Below is a small trained network, with its code and all its weights. Each question gives an input and a class and asks what happens when units are switched off, that is, made to give their printed mean instead of their output.

import numpy as np


def w(rows, s, z=0):
    codes = np.array(rows[::2]) - 128.0
    scale = np.full(codes.shape[1], s)
    scale[-1] = z or s
    return codes * scale


def f(y):
    return np.maximum(y, 0)


def log_softmax(a):
    a = a - a.max(-1, keepdims=True)
    return a - np.log(np.exp(a).sum(-1, keepdims=True))


def net(x, mask):
    res = np.array(x, float).reshape(1, 8) / 4 @ E
    y = f(res @ A[0][:, :-1].T + A[0][:, -1])
    res = res + np.where(mask, y, B[0][:, -1]) @ B[0][:, :-1]
    return log_softmax(res[-1] @ U[:, :-1].T + U[:, -1])


A, B = {}, {}
E = w([
[101,223,159,173,46],'x0',
[138,107,125,126,52],'x1',
[170,8,165,98,118],'x2',
[79,71,248,156,73],'x3',
[137,156,127,68,151],'x4',
[180,73,102,122,128],'x5',
[79,229,183,94,161],'x6',
[248,167,166,254,232],'x7',
],0.0085)
A[0] = w([
[149,187,124,199,155,208],'N1',
[209,64,91,168,133,254],'N2',
[249,108,68,186,175,157],'N3',
[92,144,49,70,131,214],'N4',
[45,100,111,82,67,219],'N5',
[70,131,98,160,132,91],'N6',
[63,167,104,7,73,162],'N7',
[66,149,115,52,62,169],'N8',
[103,63,134,191,112,195],'N9',
[141,153,158,112,140,99],'N10',
[49,150,106,123,112,123],'N11',
[78,119,132,73,97,187],'N12',
[168,190,145,169,195,235],'N13',
[99,181,151,194,147,112],'N14',
[171,68,207,146,81,188],'N15',
[73,220,171,89,122,225],'N16',
[97,193,179,156,161,161],'N17',
[236,98,92,137,149,141],'N18',
],0.012,0.0051)
B[0] = w([
[138,193,174,115,160,215],'N1',
[243,119,177,43,109,243],'N2',
[219,197,89,43,214,253],'N3',
[145,148,51,132,166,202],'N4',
[83,40,84,172,83,226],'N5',
[142,146,103,127,137,146],'N6',
[114,62,58,223,199,234],'N7',
[102,97,53,162,115,217],'N8',
[159,115,146,98,52,191],'N9',
[122,140,151,142,107,145],'N10',
[83,101,100,180,190,177],'N11',
[80,50,62,165,86,196],'N12',
[116,202,166,112,203,235],'N13',
[108,123,171,144,139,183],'N14',
[147,86,205,92,36,212],'N15',
[64,149,131,254,147,226],'N16',
[14,163,202,165,166,197],'N17',
[210,158,124,62,153,218],'N18',
],0.0077,0.015)
U = w([
[96,128,28,209,114,3],'0',
[57,242,204,211,148,143],'1',
[211,206,126,104,162,170],'2',
[148,113,192,159,10,177],'3',
],0.011,0.0016)

Each question gives the input, the list of numbers given to net, and the class t.
The units are the neurons (one row each of A and B). Each row of codes is followed by its name. A weight is (code - 128) times the scale printed after its matrix; where a second scale follows, it is the last column's (A, B and U).
mask holds one flag per neuron, in row order. A switched-off neuron (its flag False) gives its mean, the last column of its row in B, instead of its output. The means were averaged over made-up inputs and are rounded, as every weight is.
A unit's drop is (log p(t) with every unit on - log p(t) with that unit switched off) / (log p(t) with every unit on - log p(t) with every unit switched off).
The circuit of an input: a set's keep is (log p(t) with only the set's units on - log p(t) with every unit switched off) / (log p(t) with every unit on - log p(t) with every unit switched off). Starting from the 12 units with the biggest drops (on a tie, the unit counted first), units are removed one at a time, each time the one whose removal leaves the highest keep (on an exact tie, the one counted first), for as long as the keep stays at least 0.8.
circuit, biggest first: the units of the circuit, biggest drop first
k most important neurons: the k neurons with the biggest drops, biggest first
drop of u: that unit's drop, to one decimal
input [-5,-1,-7,-6,1,2,6,3], class 1: circuit, biggest first : N2, N17
input [0,-4,7,8,-5,-6,-6,7], class 3: most important neuron : N15
input [-2,-6,-1,-1,-6,-8,-3,-1], class 1: circuit, biggest first : N7, N3
input [-1,-7,5,-4,-5,0,6,-2], class 1: 4 most important neurons : N5, N8, N7, N12
input [7,3,2,5,3,-2,-5,8], class 2: 2 most important neurons : N3, N5
input [-3,3,0,-4,-6,-3,5,3], class 1: 3 most important neurons : N2, N18, N17
input [6,8,8,2,0,4,-7,6], class 2: 4 most important neurons : N3, N18, N5, N2
input [-3,-5,7,-1,-8,-1,6,-2], class 3: drop of N3 : 0.2
input [-6,-6,8,3,0,2,7,-4], class 0: drop of N2 : 0.2
input [3,-7,-8,-8,4,1,3,-3], class 1: drop of N13 : 0.1
